Below is a small trained network, with its code and all its weights. Each question gives an input and a target symbol and asks what happens when units are switched off, that is, made to give their printed mean instead of their output.

import numpy as np


def w(rows, s, z=0):
    codes = np.array(rows[::2]) - 128.0
    scale = np.full(codes.shape[1], s)
    scale[-1] = z or s
    return codes * scale


def softmax(a):
    e = np.exp(a - a.max(-1, keepdims=True))
    return e / e.sum(-1, keepdims=True)


def log_softmax(a):
    a = a - a.max(-1, keepdims=True)
    return a - np.log(np.exp(a).sum(-1, keepdims=True))


def net(x, mask):
    ids = ['ΓΨαβεζηθλμπτφω'.index(c) for c in x.split()]
    T = len(ids)
    res = E[ids] + P[:T]
    u = 0
    for l in range(2):
        r = res
        for j in range(3):
            rows = slice(2 * j, 2 * j + 2)
            q, k, v = (r @ M[l][rows].T for M in (Q, K, V))
            z = softmax(np.where(np.tri(T) > 0, q @ k.T / 2**0.5, -1e9)) @ v
            o = O[l][rows]
            res = res + np.where(mask[u + j], z, o[:, -1]) @ o[:, :-1]
        u += 3
    return log_softmax(res[-1] @ U[:, :-1].T + U[:, -1])


Q, K, V, O = {}, {}, {}, {}
E = w([
[162,125,186,200,210,167,185,117],'Γ',
[188,155,153,199,91,108,199,144],'Ψ',
[147,46,133,228,167,161,112,122],'α',
[177,152,122,140,114,96,92,219],'β',
[151,77,162,136,81,162,132,172],'ε',
[122,105,159,248,107,150,111,121],'ζ',
[178,129,86,100,161,148,204,161],'η',
[136,145,82,95,86,89,100,5],'θ',
[126,72,178,161,152,92,168,124],'λ',
[181,71,83,129,141,98,113,204],'μ',
[165,137,113,174,203,184,90,173],'π',
[160,122,123,90,102,59,183,209],'τ',
[143,75,166,236,96,53,95,177],'φ',
[111,151,88,179,170,88,155,173],'ω',
],0.016)
P = w([
[58,151,177,52,96,165,114,113],'0',
[178,67,124,183,178,95,151,160],'1',
[191,74,118,194,172,95,140,166],'2',
[199,64,110,203,169,101,150,161],'3',
[204,53,99,205,170,94,149,162],'4',
[211,52,104,219,161,100,130,157],'5',
[215,43,94,228,154,101,139,154],'6',
[213,45,82,240,150,95,138,159],'7',
[212,34,90,251,139,88,149,158],'8',
[230,46,79,254,139,81,143,166],'9',
[239,44,73,239,138,87,144,169],'10',
[230,39,64,239,132,83,145,177],'11',
],0.0055)
Q[0] = w([
[203,87,137,203,125,109,165,165],'L0H0',
[214,68,72,221,130,83,140,134],'L0H0',
[200,90,101,184,74,158,139,88],'L0H1',
[168,91,4,106,111,141,151,112],'L0H1',
[6,240,172,53,142,148,83,125],'L0H2',
[168,137,91,192,136,123,106,135],'L0H2',
],0.011)
K[0] = w([
[70,164,94,59,83,112,76,33],'L0H0',
[23,218,181,41,106,156,89,67],'L0H0',
[113,44,70,90,52,115,68,62],'L0H1',
[207,188,88,133,125,138,181,47],'L0H1',
[219,52,157,245,152,112,200,255],'L0H2',
[122,113,168,24,100,130,148,47],'L0H2',
],0.0091)
V[0] = w([
[157,115,221,173,43,163,87,148],'L0H0',
[46,11,101,186,126,105,116,64],'L0H0',
[82,165,100,74,106,87,66,19],'L0H1',
[182,222,156,113,178,186,192,83],'L0H1',
[167,28,202,81,135,129,209,149],'L0H2',
[206,67,92,137,182,254,43,168],'L0H2',
],0.0085)
O[0] = w([
[164,150,212,48,192,104,119,63,157],'L0H0',
[42,83,92,83,213,176,123,169,151],'L0H0',
[178,75,62,118,84,180,132,71,2],'L0H1',
[110,107,189,231,112,180,115,71,71],'L0H1',
[189,1,86,130,103,159,192,88,166],'L0H2',
[211,116,151,97,111,220,79,199,122],'L0H2',
],0.01,0.0061)
Q[1] = w([
[159,109,82,101,85,65,85,170],'L1H0',
[57,103,111,101,7,120,115,146],'L1H0',
[147,93,157,138,182,51,60,110],'L1H1',
[68,215,152,108,120,181,177,133],'L1H1',
[51,186,106,82,73,177,100,99],'L1H2',
[208,82,99,116,137,94,190,102],'L1H2',
],0.011)
K[1] = w([
[130,112,112,107,120,125,69,17],'L1H0',
[239,142,98,88,58,12,66,90],'L1H0',
[67,201,117,97,70,103,2,28],'L1H1',
[79,198,149,253,197,95,115,235],'L1H1',
[152,84,211,168,203,138,198,237],'L1H2',
[188,109,138,33,56,101,168,92],'L1H2',
],0.0086)
V[1] = w([
[122,83,108,101,85,108,178,254],'L1H0',
[212,165,135,94,69,89,103,97],'L1H0',
[125,189,86,172,173,103,54,126],'L1H1',
[149,138,108,57,73,205,63,51],'L1H1',
[128,110,90,162,121,109,89,238],'L1H2',
[103,137,180,222,151,184,137,120],'L1H2',
],0.0094)
O[1] = w([
[110,186,57,208,222,125,98,103,148],'L1H0',
[176,111,156,165,133,46,152,189,52],'L1H0',
[82,174,195,137,129,123,94,110,33],'L1H1',
[177,216,144,150,192,193,185,124,2],'L1H1',
[95,169,119,154,45,233,127,130,153],'L1H2',
[76,132,98,116,133,120,254,179,51],'L1H2',
],0.0093,0.0057)
U = w([
[109,40,175,94,66,175,150,152,131],'Γ',
[130,123,74,215,113,121,205,156,116],'Ψ',
[102,105,180,68,150,99,14,85,118],'α',
[113,184,170,106,121,143,148,241,126],'β',
[111,109,2,33,144,101,146,83,131],'ε',
[228,103,129,76,174,135,127,165,81],'ζ',
[173,126,120,182,124,159,45,108,129],'η',
[99,145,70,40,162,197,135,177,146],'θ',
[142,153,241,175,120,68,88,142,112],'λ',
[165,100,101,175,73,47,90,50,77],'μ',
[50,175,115,115,91,82,111,128,194],'π',
[144,204,116,72,78,90,158,41,254],'τ',
[100,126,154,68,120,30,147,164,78],'φ',
[60,197,183,38,214,93,137,154,163],'ω',
],0.0059,0.0089)

Each question gives the input, a string of symbols that net reads in full, and the target symbol t.
The units are the heads (2 rows each of Q, K, V and O). Each row of codes is followed by its name. A weight is (code - 128) times the scale printed after its matrix; where a second scale follows, it is the last column's (O and U).
mask holds one flag per head, layer by layer. A switched-off head (its flag False) gives its mean, the last column of its rows in O, instead of its output. The means were averaged over made-up inputs and are rounded, as every weight is.
A unit's drop is (log p(t) with every unit on - log p(t) with that unit switched off) / (log p(t) with every unit on - log p(t) with every unit switched off).
The circuit of an input: a set's keep is (log p(t) with only the set's units on - log p(t) with every unit switched off) / (log p(t) with every unit on - log p(t) with every unit switched off). Starting from all 6 units, units are removed one at a time, each time the one whose removal leaves the highest keep (on an exact tie, the one counted first), for as long as the keep stays at least 0.8.
circuit, biggest first: the units of the circuit, biggest drop first
most important unit: the unit with the biggest drop
heads that matter: for each layer, one digit per head in row order, 1 if its drop is at least 0.15 and else 0, layers parted by /
drop when u is switched off: that unit's drop, to one decimal
input π η Ψ Γ μ Ψ Γ Γ, target β: circuit, biggest first : L0H2; L1H2; L0H1
input μ η ζ Ψ ζ, target η: heads that matter : 011 / 101
input ζ ε π ε τ α η Ψ β β α η, target ω: circuit, biggest first : L0H0; L0H1
input ε τ ε, target ζ: circuit, biggest first : L0H0; L0H2; L1H1
input θ μ ζ ζ λ φ ε α β τ μ, target ζ: heads that matter : 010 / 111
input μ π φ ω, target η: most important unit : L1H2
input τ β π ε ζ η ζ ζ, target μ: circuit, biggest first : L0H2; L0H0; L1H1
input π θ η ω η λ λ β ε τ, target φ: heads that matter : 101 / 101
input Γ λ τ ε η, target Γ: heads that matter : 010 / 100
input ζ λ ζ ζ η ω τ μ, target ω: circuit, biggest first : L0H0; L0H1; L1H2
input β ε φ ε ε Ψ, target λ: circuit, biggest first : L0H0; L1H0; L0H2
input μ μ η ε Γ β π Ψ Γ η φ, target η: circuit, biggest first : L1H2; L0H2; L1H0
input ε λ ω ζ λ ζ μ α θ μ α Γ, target α: heads that matter : 101 / 011
input β ε θ μ ω α Ψ μ τ π Ψ π, target θ: circuit, biggest first : L0H0; L0H2; L1H0; L1H2
input θ μ λ π μ π ω, target π: circuit, biggest first : L0H2; L0H0; L1H1
input θ μ η ζ Γ α ζ ε ε Ψ π, target θ: circuit, biggest first : L0H0; L1H0
input π η μ Γ π Γ α β τ φ μ α, target β: circuit, biggest first : L0H2; L0H1; L1H2
input ε λ φ Γ φ π λ Γ, target ζ: circuit, biggest first : L0H2; L0H0; L1H1
input φ μ α φ, target α: heads that matter : 110 / 001
input η η θ ε ω Γ β, target β: heads that matter : 111 / 111
input Γ α μ η ε Γ ω Ψ, target Γ: most important unit : L0H1
input ζ α η Ψ ω, target ω: heads that matter : 100 / 000
input β ω α Γ ε Ψ θ η Ψ, target μ: drop when L0H2 is switched off : 0.5
input ω ζ λ η ζ ε μ λ, target π: drop when L0H0 is switched off : 0.3
input μ μ β ε ε ε η, target η: drop when L1H1 is switched off : 0.0
input Γ α τ θ β ε φ Γ, target α: drop when L0H0 is switched off : 0.1
